Here is a tiny trained network, its code and every weight. The questions are about switching its units off for an input and a class, where a switched-off unit gives its printed mean instead of its output.

import numpy as np


def w(rows, s, z=0):
    codes = np.array(rows[::2]) - 128.0
    scale = np.full(codes.shape[1], s)
    scale[-1] = z or s
    return codes * scale


def f(y):
    return np.maximum(y, 0)


def log_softmax(a):
    a = a - a.max(-1, keepdims=True)
    return a - np.log(np.exp(a).sum(-1, keepdims=True))


def net(x, mask):
    res = np.array(x, float).reshape(1, 8) / 4 @ E
    y = f(res @ A[0][:, :-1].T + A[0][:, -1])
    res = res + np.where(mask, y, B[0][:, -1]) @ B[0][:, :-1]
    return log_softmax(res[-1] @ U[:, :-1].T + U[:, -1])


A, B = {}, {}
E = w([
[177,241,116,153,82,158,86],'x0',
[206,129,28,126,50,115,65],'x1',
[125,90,41,249,129,115,61],'x2',
[143,203,7,64,210,64,210],'x3',
[45,161,104,110,172,204,107],'x4',
[155,48,77,73,49,175,136],'x5',
[151,158,142,213,172,137,211],'x6',
[77,182,133,132,114,225,100],'x7',
],0.011)
A[0] = w([
[193,119,127,50,139,113,149,112],'N1',
[215,210,119,132,142,87,212,84],'N2',
[131,120,107,135,62,223,75,70],'N3',
[194,229,96,103,164,90,151,111],'N4',
[85,60,118,90,125,110,153,116],'N5',
[95,167,76,99,213,86,89,20],'N6',
[73,95,103,210,125,183,142,254],'N7',
[97,150,133,108,92,254,126,117],'N8',
[147,76,92,112,109,98,177,54],'N9',
[96,138,58,165,163,109,202,193],'N10',
],0.011,0.0042)
B[0] = w([
[89,105,118,56,83,122,195,195],'N1',
[186,191,111,115,107,38,205,254],'N2',
[221,157,139,99,78,190,41,244],'N3',
[123,197,23,155,122,65,186,245],'N4',
[110,82,157,48,135,150,114,192],'N5',
[7,142,14,189,179,218,136,192],'N6',
[200,95,189,171,189,184,79,219],'N7',
[163,191,164,67,127,235,119,240],'N8',
[160,71,115,102,173,98,99,187],'N9',
[116,85,55,168,254,115,174,230],'N10',
],0.0096,0.014)
U = w([
[49,180,253,140,134,141,182,199],'0',
[144,187,124,117,70,204,93,107],'1',
[156,108,112,194,170,134,171,63],'2',
[27,168,69,172,174,154,107,2],'3',
[150,230,87,128,94,40,197,114],'4',
[163,75,132,207,38,80,51,140],'5',
[91,56,106,46,62,121,150,225],'6',
],0.013,0.006)

Each question gives the input, the list of numbers given to net, and the class t.
The units are the neurons (one row each of A and B). Each row of codes is followed by its name. A weight is (code - 128) times the scale printed after its matrix; where a second scale follows, it is the last column's (A, B and U).
mask holds one flag per neuron, in row order. A switched-off neuron (its flag False) gives its mean, the last column of its row in B, instead of its output. The means were averaged over made-up inputs and are rounded, as every weight is.
A unit's drop is (log p(t) with every unit on - log p(t) with that unit switched off) / (log p(t) with every unit on - log p(t) with every unit switched off).
The circuit of an input: a set's keep is (log p(t) with only the set's units on - log p(t) with every unit switched off) / (log p(t) with every unit on - log p(t) with every unit switched off). Starting from all 10 units, units are removed one at a time, each time the one whose removal leaves the highest keep (on an exact tie, the one counted first), for as long as the keep stays at least 0.8.
circuit, biggest first: the units of the circuit, biggest drop first
top k neurons: the k neurons with the biggest drops, biggest first
drop when u is switched off: that unit's drop, to one decimal
input [-1,-4,7,-7,-8,-2,5,5], class 5: top neuron -> N10
input [7,2,2,-4,-1,-5,-1,-6], class 5: circuit, biggest first -> N2, N8
input [-3,-7,-1,-8,3,-2,4,8], class 1: circuit, biggest first -> N8, N3
input [-6,2,-1,-7,8,-4,-6,-4], class 1: top 2 neurons -> N1, N10
input [-1,8,-6,-7,4,-7,-4,-7], class 5: top 3 neurons -> N8, N5, N6
input [-8,1,0,-4,-5,-6,0,3], class 0: circuit, biggest first -> N3, N10
input [7,8,3,-2,-3,1,-1,0], class 5: top 4 neurons -> N8, N6, N1, N5
input [0,0,-5,-8,5,4,-7,-7], class 1: top 3 neurons -> N3, N8, N10
input [2,0,3,-8,6,-8,6,-3], class 0: top 3 neurons -> N10, N3, N4
input [-2,1,8,7,1,7,-2,-7], class 3: top 2 neurons -> N6, N10
input [-1,5,8,3,2,4,3,3], class 2: top 2 neurons -> N10, N7
input [2,7,7,6,1,-1,-8,-4], class 3: drop when N6 is switched off -> 1.0
input [-5,4,3,-2,-2,-4,-4,2], class 5: drop when N8 is switched off -> 0.2
input [-5,0,-4,7,1,-4,-7,0], class 3: drop when N6 is switched off -> 1.4
input [-8,-2,4,8,-1,-8,-3,-2], class 3: circuit, biggest first -> N6
input [-8,-4,2,-1,2,7,4,8], class 1: drop when N8 is switched off -> 0.1
